Each row is followed by its class.
[ -1 -37   6  12 -19 -19  16 -13   0  11  18  30 -10  28 -25  28   1  -6
 -16  -6 -40   5  -2  47  23   6   7   1 -21   4 -16 -23  -6  21   6  10
 -25 -17 -13  14 -11] -> Z366
[ 24  -5 -10 -10   7  22 -25 -23  13   2  -5  -1   9  -5 -13   0  12 -25
   3   7  15  15  18  -3  22 -15  11  -6   0  -1   2  -9 -18 -20   5   0
  13   8  -2   6  -5] -> Z581
[-16  -3 -10 -17  26  -9  -1   4   5   2  10   1 -14  15  21  19  11 -16
  21  -9   0  12  28  21  14   0 -18  27 -16  10   6  12   1  11  10   5
   1   5 -11  -2 -31] -> Z581
[-13  26  -2 -40  37 -21 -27 -35 -27  39 -49 -67   9  53   9 -22 -33  63
  13   1  43  12  26  -5  16  33  37  -2 -18  50  -5  21 -54  35  10 -20
   2  46   0 -40 -12] -> Z466
[  8 -27 -11  -8  21  23 -27  -2   3  30   0  33   8  14 -37  17 -14  11
 -12 -13 -32  25   9  26  30  -8   3  11 -14  17  10 -13 -21  -8  26  -5
 -10 -25 -37  28 -16] -> Z120
[  9   5 -18  18   7  33 -12  -5  -9 -10 -36  11  -2   4  18 -51   5  -2
  -3 -14   2   5 -26   5  21 -11 -28   7   8   2   2   2  12   4 -22 -35
  12  -2 -44  -7  51] -> Z466
[  1   5   0   1  -1  -6   7  -9  23   8   2  -3  12   9 -21  10   0 -14
  -2  29  17  14  13  36  18 -26  -9   1 -12  -1  24  -1  -7   7  30   7
   6  -1   9   5  -6] -> Z581
[ 25   8  41 -17 -22 -17 -22 -38  19  26   5   0  15  12  18   5  13  -4
  -2 -15  34   6 -22 -12 -14  14  26 -23 -46  -4 -33   4 -29  28  -8  -1
   7  21  25  -5  -3] -> Z951
[  2 -34 -25   8   7 -16  -4  29   3  -5  18 -22 -35  34  22  42  -3 -30
   3   4 -18   7  16  23   6  17 -19  23  14  12 -16  -9 -15  -8  -5   3
  -8  -6 -16  34 -19] -> Z581
[  9 -28  -5 -14  21   3 -26  -9 -12  42   9   2 -10   4 -24  18  -8   6
   0 -11 -40  -7   5  23  31 -28  27   2  -8  -1  -5   5 -10  -7  18   0
 -19 -23  -3   1 -25] -> Z124
[ 13 -18  17   8  -9   3   1  -3  17 -13  -3 -29  11  -7  41  30  -8   1
   6 -53  48  37  45  31  -2  17  21   2 -22   3   4 -22 -28   0  20   6
  44  -3   6  41 -29] -> Z26
[ 16   4 -15 -16  12  -1 -11 -27 -25  26  25  53  -4 -30 -17  12   2 -27
  24  -5 -36 -37 -27  35  14  12  65  -7   6  19  -8   9   5 -11 -22  17
 -29 -28 -17  -5 -24] -> Z398
[ 22  12 -13   3  10  17 -10   6   4  -6  10 -13   4  -6  12   3  12   1
  20  -9  20  25  19   1   6  -4   3  10   6   8   7   3  -8 -12  -9 -15
  15   5   0   6 -26] -> Z26
[ -5 -11 -39  22 -26 -20  30  18   1  -4  -4   5  16  -8  -6   2  -3 -10
 -17  25   8   5  15  41  21   5  -5   6  10  -6  11 -13  -3  21  13 -19
  -6 -13 -24  22 -17] -> Z576
[ 20 -23   0  -3  -9  -3  -4  -3   4   7   2  20  23 -19 -37  24  11 -13
  -8  -7 -14  -4   6  17  18 -12  57  -5  -2  19 -15 -10  -7 -15   4  -3
  -3 -13   4   6  -8] -> Z366
[-10   6   6  16  -4  28 -33  10 -14  17 -14 -14 -14  22   7 -12 -25 -13
  -5  21  18  15 -41  39  11  11 -36 -16  10  -3   1 -21   9  -7 -10 -13
 -30   4 -36  26  -5] -> Z120
[ 16  32  -8 -16  30  18 -50 -36   4   8 -10  56  18  42  15 -12   2   0
 -39 -30  14  31 -12  40  15  48  38 -16 -21  38 -15 -42 -45  31  -3 -16
 -31  17 -49  21 -63] -> Z26
[  3  -9 -18  10 -14   5  21 -19   9   5  11  48  15  -7  -2  15  -2  -8
 -11   5 -24  10   2  13  23  -4  -8  -7   8  -1   7  -5  -2  31  18  16
 -12  -4  -7  -7 -21] -> Z120
[ 15  -3  -7  -2  17  10 -13 -33  -8  28  -2  44  21 -38 -29  39  -1  -6
 -14  14 -74  -9 -47   8  31   4  25   4  -7  -6   6 -23 -12   6   8  19
   3  -6   4   5 -31] -> Z941
[ 26   0 -22   6 -14   4 -21  -6   0  -4  -2  -1  -2   3 -14  -7   1  -5
   3   8  -3  12  20 -23  28   5   3  14 -14   2  -7  10 -12 -20 -10  -2
  -1  12   1  -1 -12] -> Z576
[  9  -1 -37  27  13   2  42   7  -8  -8   6 -10  26 -19  -2  -9   1   7
 -19 -14  -6  40 -46   4  12   1  24  -8  12   3   1  -9   4  41 -13 -27
  12  19 -27 -13  21] -> Z124
[ -4 -11   6  15  -2   5  46  20  -4 -30 -21 -10  -9   4  20 -17 -12  -8
  15 -10 -29  11  25  20   3 -15  -7  15  -9   6  31 -11  -4   1   9  -9
  -5 -10 -33   5  -3] -> Z576
[-29  15   2   3  11 -13 -44 -19  -4  -3  -3 -11   4  25 -25 -12  27 -15
   1  20  78 -22  44 -34 -11   0  45   0   4  -2   4   7 -23 -36  20  25
 -10  25  20 -43 -49] -> Z398
[  0  15 -18  24 -12   6  21   3 -14  14   1  37   8  27  -3 -23  -8 -18
 -12   8  -7  -5 -25  20  28  -6 -30   6  21   2   6  17  28   4  -5 -10
 -28  -3 -28  15 -23] -> Z576
[ -6  -3  -7  -4   2  11 -23  20  -1  19 -13  11  -8  -1  -5   4  -7   3
  18 -14   5  -4  10   5  -1   2 -27  16  15   9  29  -5  14  14  -2  -7
  -7 -30 -42  -6 -11] -> Z941
[-21   2  22   2  18   0  22  26 -17 -40  30 -47  14 -16   8  67  31 -38
   6   3  92  11 -62  -2 -51 -22 -31 -19   2 -10  -1 -28 -32  28  24  -3
  22   7  14   7  -1] -> Z941
[ 23   2  -5   0  -1   1 -30  -3   5   6   4 -17 -14   6   6   4   1   1
  18   1  22  23   7   1   7   4  14   2  -3   5  -5  -7 -19  -8 -17  -4
  -3  17  -1  -8 -20] -> Z26
[-16  -7 -12  15  -9 -12  18  42   9 -20   3   6 -10  -2  13  22   2 -34
  28  27  19  27  16  22 -12 -25 -19   8   0  20  25 -20 -12  10  17 -27
  24 -13 -32  13  25] -> Z120
[ 19  12 -16   5  19   9  -9  -6 -15   5 -18 -10   5 -12 -15 -29  28  -2
  11 -15  21  -6 -29 -18 -14   8  19   6  -6   1  15   2  -2 -11 -16 -21
  20   8 -21  -4  64] -> Z398
[ -5 -36  11   4 -25 -34 -12   1   3  32   0   9  -4 -25  -5   6  10  10
   6 -11 -50  -1 -12   9  17  14  57   8 -24   2 -28   9   7  24  -9   2
   0   8  13 -20 -18] -> Z124
[ 27   7  -5  -3   2   8  -7  -3  16   1   4  -8   0  10   1   2   3   9
   7  -2  19  21  38   6   8 -14  12   0   2   5   6  -3 -15 -18  -3  -8
   7   1   3  -1 -14] -> Z951
[ 29   4  -1   0  20 -15  17  14 -41  28  -4 -24 -21 -17  25  13   0  15
  43 -77  -7   5 -30  33 -21  44  45   9  13   8  -8 -14  19  -9 -26   5
   2   9 -10  10 -20] -> Z941
[  5 -29   2   2 -13   4  -8 -19   2  28  12  39  17 -13 -31  11  38   6
 -20  -4 -21   7  20  22  15   6  40  -5  -6  -7 -12 -18 -15  12  14 -20
   0 -17 -17  13  -7] -> Z951
[ -9  -9 -12  -1   9 -17 -16 -30  -4  14  11  33   0   2  -4   4  13  15
 -37   5 -79  -2 -21  17  36  28  52  -2 -20  10 -32   4 -12  51  -1  -2
 -33   2 -14 -26 -34] -> Z124
[-31  -7  -9 -10   2 -51  17  17  19  41  -4 -25 -16  14  17   9  -1  28
 -14 -64   6  16  50 -48  18  17  45  28 -12   0   1  26 -20  24  42   9
  13  -5   2 -40 -63] -> Z124
[ 26  24 -20   6   1  11 -33   4   2   2   0 -15  -7   7  -6 -11   0  -1
  -4  14  18  17   0 -14  17  -1   1   3 -18   1  -8 -11 -19 -28 -14 -14
 -10  14  -2   3 -14] -> Z576
[ 26  31 -22  -3   3  -4  54  -6 -10 -15 -13   9 -12 -12  30 -17  17  18
   1 -27 -23  37  -3  -6  12  13  -4   9 -10   4   1   3 -13  30  -5 -24
  34  20   0   9  30] -> Z26
[ 26 -18 -20  30   4   7 -14   2  -7  39  16  23  11 -19 -27  41  -4 -19
 -30  11 -53 -17 -18  49  22  -7  29   3  -5  -6  -8   3  15  24  10   1
 -54  -5  -5  16  -1] -> Z26
[-31  55  31 -11  30  -3 -25  37  37  -1 -21  -4  14  34  41 -50  -8  28
   2 -20  62  33 -10 -27 -20 -21  11  12 -27  37  -2  10 -11 -48   2 -23
  44   2  -4  -9 -37] -> Z120
[ 21   9 -15  -8   2  -7 -16   3  14 -14   4   4  -1 -13  -3   7   1   0
   9   5  -2  26  -1 -11   4  14   5   7 -18   2  -8  -4 -15 -11 -10   4
  16  10   6   2 -12] -> Z120
[ 10  31  10  -5   5   5   9  -9  -2 -21 -21 -16 -34   5  30  -2 -19 -31
   1  -1  14  20  16  11  13   6  -7 -12  19  -6  10 -12   1 -12  -9   4
  15   5 -20  21  -8] -> Z581
[-27 -59  12  14 -26  18  15   0  -8  13 -13  -7 -12  37  -3  -9  -1  20
  25  14  29  34 -22   9  24 -24 -72  15  38 -19  22 -28  -2 -34 -13  16
  28  22  -3  -6 -18] -> Z951
[-21 -42  26  27  -8  10 -11 -16  -7  16   1 -34  16  40  24 -22  -5  27
  35 -14   3   4  79  47  16 -21   2  10 -23  -1 -19   6  28 -27 -10  -1
   2   6  22   0 -47] -> Z366
[ 14   1   3 -15  10  -2 -34 -26  -5  23   6  22   4 -15  -8  33 -29  -4
   1 -10 -26 -13  -3  13   7  19  41 -10 -31  11 -21   1  -5  18  -3  31
 -28  -4   1  -6 -30] -> Z941
[ 12  -2 -40  36  18  17  10  12   2   0   3  -6  18  -5 -23 -13  21   4
  -5  10   2  17  12   8  12 -16   8  12   4   1  -1  -1   6   4   2 -39
   4  10 -19   4  33] -> Z466
[ 12  55  17 -24  25  14   3  20  81 -51 -20 -51 -17  53  17 -26 -18  36
 -32  15  13  36 -18 -10 -22  90 -65  -6 -36  19   9 -16  13  38 -32   5
 -50  48 -21  33  13] -> Z366
[ -8  23 -19 -26  56  10 -29 -15 -32  77 -46 -26 -20 -10  -1 -33  24  68
 -41 -60  15   6 -61 -56  23  26  32  18 -44 -17 -18 -26 -27 -52  25  -6
  22  45   1 -20  49] -> Z576
[  2  12  48 -28   2  19 -32  21  22  -4 -27 -24 -35  -7   7  27 -10   2
  22 -22  26  10 -13 -15   7  -8 -27  13   0   7  20  15   8 -26  10  30
  -8  10  14   0 -23] -> Z941
[ 19  25 -12 -15 -15   1 -16 -17  -2  23  24  24   4 -27 -23   4 -20 -16
   8  13 -29 -17 -11  19  16  42  28  -8 -36  10   0   0   3  11 -11  10
 -30 -28 -19   7 -15] -> Z576
[ 29 -15 -12 -18   1  12 -47 -23  -2  44   1  18 -17   2 -17  -1  17 -11
   5 -14 -46   1  14  22  32  22  43   2 -19   9 -25 -17 -20 -20  -2   4
 -33   4  -2  11 -35] -> Z581
[ -4   8  27 -11 -13  -1 -47 -22  30  31 -20  24  16 -15 -52   3  14  13
 -62  -6  42   8 -11   0  24  42  22  -8 -19 -32   0 -13   2   4  25   6
  -6   2 -24  34 -24] -> Z576
[ 30  55  12 -15  32 -11 -15 -29  -3  19 -18   7 -38 -22  44 -12  13  16
  21 -70  -3   9  38 -24  12  -8  46  13 -25 -17   6  24   6  15 -27   0
  -9  14  -4 -53 -38] -> Z398
[  1  19 -30  27 -25 -17 -80 -52  11  54 -20  -4  33  38 -30 -28  13  -1
 -54  30  19 -25 -24  -3  41  48  22   7 -31  -1   2  -9 -18 -16  19 -18
  29 -22 -12  -7  39] -> Z366
[ 36  74 -30 -28  -5 -20 -13 -49  18   3 -18  -2  -4  36   0 -44  35 -35
  -7  13  67  -3 -25 -26  25  23  19 -24  33   0  11   1 -23 -11   1 -13
 -17  20  -9 -35 -26] -> Z366
[ 16 -14 -19  22  -5  -7   1   3 -11  22  14  42   5   8 -13  28  12 -15
 -12 -13 -73 -14  18  14  14  16  34  28  -9  17   8 -13 -19  -4  15   7
 -11 -23  -1  -1 -32] -> Z951
[ 16 -32 -17   9  17  32 -11   2 -21  25 -11 -32   7 -11 -24 -40  10  11
  28 -20   5   4 -16  -6   3 -20   1   8 -10 -11  -7  -2   2 -30 -14 -37
  27 -11 -26   7  63] -> Z466
[ 12  28  -6 -31  32 -50 -31  18   0 114  12 -33 -18  38 -22 -33  36  57
  11 -27  48  -9 -56  11 -26 -13  64   1 -23   8 -16  -8 -35  -8  14 -31
 -54   8   9 -56 -23] -> Z26
[ -7 -14  25  19 -51 -40  12  30  27   8 -18   2  -5   1   2   3  14   5
  -5 -20  39  -4  34  18   2 -47  -3   9 -16 -18  -4  -5  15   3  13  14
 -13   3  47 -35 -31] -> Z366
[ 19  11 -23   6  12  17 -26  12   1   6   6 -13   1  -4 -12   3   5 -12
  20   6  26   9  -6 -11   9  -1   2   7  15  12  -1  -7 -11 -21 -17 -17
   6   4  -6  -2 -16] -> Z466
[ 21  34  -5   8   2  12   6 -10   9  10 -20 -25   9 -14 -17 -36  10  23
 -16  -2  15  15 -24 -21  11  -9   8   0 -32 -11  29 -10 -15  -6  16 -16
  11   4  -9 -25  49] -> Z576
[  4 -35 -28  -4   0  22  -1  -3   2  10 -29   2  10 -26   0 -31  31   4
   5 -17  -6  -6  -5 -21  10   4  -5  10  10 -14   4  -4  -7   5 -13 -20
   2   4 -23   3  19] -> Z398
[ 31  34  12  -5   1   0 -18  -5   8 -16 -25 -13   7  19   9 -18 -25 -41
   1  22  46 -30 -52   8 -10 -43   4 -18   1  18  13  22 -19 -24  -6   2
  -6 -13   9   3  28] -> Z398
[ -1 -26   7  10  -1  19   8  -1 -10   3  15 -13   8 -40  -2  52   9  16
  10 -14  27  53 -43  17  11  19 -12  -6  11 -11  -4 -26   5  21 -12  11
  17  40   3   4 -10] -> Z120
[ 22 -28  -6  17 -16  28 -13   2  -9  -2  -2  44   0  -2   3   3  24 -41
  21 -10 -39 -26 -10  32  17 -18  -4   9  15  21  -4  -3   2   2  -2  -7
 -30 -18  -9   2 -11] -> Z466
[ 14  23  -2   9  18 -39 -32  -9  12  35  21   2  14  40  -4  75   2  -9
 -38  36  91 -15   9  -6 -31 -19  25 -40  22  16 -26 -55 -39   3   9   3
   0  26  36  -2 -26] -> Z366
[ 17 -32 -20  20   5  12  -2  -1  -6  -3  -9 -23  14 -20   7  -8  14  19
 -30 -15 -39   3 -53 -14  10   6  14  -2  16  -4 -10   0  -2  34 -21 -26
   6  -5 -25 -21  44] -> Z124
[ 25  -6 -17  18  -6 -21  11  -1  17  -2  -8 -42  -5 -20  13  14  14  -4
  -1  -9  20  18 -14   5  15 -24   4  17  -7 -16  13  17   3  13   5   3
  22  17  12 -35  54] -> Z581
[ -7   4   7  24 -11  34   8  33   9 -24  -9   2  -8 -13 -13 -16  24  -3
 -20 -25  -2  31 -35 -33  29  -2 -33  26  11 -21  -7 -10  -2 -37  -5  -3
  22   2  10  13 -45] -> Z466
[  4 -25 -17   3  -6   5 -16  -1  -8  -2   5  27   3   0  -5  22 -20 -23
  -5   5 -48  -6 -26  23  16  15  -5   6 -25   9 -12  -6 -11  13   2  34
 -45   4   1  -7 -27] -> Z120
[  7 -10  -3  18   3 -12 -11  -7   0  41   5  30  -4  11   0  15  11   4
 -15   3 -57 -14  -1   6  25 -13  30   3  18  10 -11  12  12  23   6  -2
 -32   8   8 -20 -38] -> Z124
[ 11  16  -3 -16  -1  18  -7 -10   3 -21   6  -2   8  -4 -13  -1   6 -18
  13   3   1  16  27 -13  22   6   5  -2 -12   9  -7  -4  -9 -22 -14  -5
   9  -1   6   9 -38] -> Z366
[  1  -7 -16  -1  -3   3  13   2  -9  15  -5  -6  28 -30  -5  25  17  11
   1  -7   0  20 -43  18  14  39   3   7   8   7   9 -15  -9  16  14   8
   6  28  17   6 -27] -> Z120
[ 18 -16  -3   4  -9   6 -21 -19  -5   6  -3  21   5  -9 -16  -9  -4 -19
 -17  -2 -62   2 -10  23  47 -10  47  -5  -8  -4 -25  18   0  -1  -2  -4
 -22 -10  -4   9 -40] -> Z124
[ 19 -21  -4  18 -23 -18  -5 -20  24  18  -1  39  10   2  -7   6  11 -24
 -13  23 -71 -14  15   4  13  14  42   8 -20   2  -5   1  -8  22   2  -3
 -17  -2 -11  -4   2] -> Z951
[  0  64   0  -3  20  -2 -87 -48   6  70   2   5   1   1 -12 -35  17  -2
   9  28  30 -45 -42 -29 -12  32  31  -9 -60 -13  -4   2  11  -2 -22  23
 -47  40  24 -66   4] -> Z398
[ 11 -10 -44   9  12   3   0  20  -5  -5  -8 -10  -3  -9   4  -6 -20  11
  12   7 -31  20  -1  19  10  13  10  13  -3  19   5  -8  -3  -3 -15  -9
  -7   3 -29  -8  22] -> Z120
[ 15  19 -65 -12  29 -17   3  -7  31  22 -20  58  40   7  -5   4 -30  -6
 -10  64 -60  -6  16  -8  35 -26   4   6 -11  35   3   9  -5  38   4  10
 -37  63  36 -22 -46] -> Z124
[ 36 -24  -1 -19   7   3 -29 -26 -17   8   5  24   9   3 -19  11  27  -4
   8 -19 -61 -30 -15  36  17  16  24   8 -17  15 -21   3   1   4 -21   1
 -36 -14   2  -3 -14] -> Z366
[ -1   0 -26  12  -1   0  32  -7  12 -16   0  13 -21  -7  23  -5  11 -32
   6   1 -19  16  -6   4  33 -10  -8  12   4 -17   7  10  -3  10  -7  -3
 -13   7 -22   1 -22] -> Z398
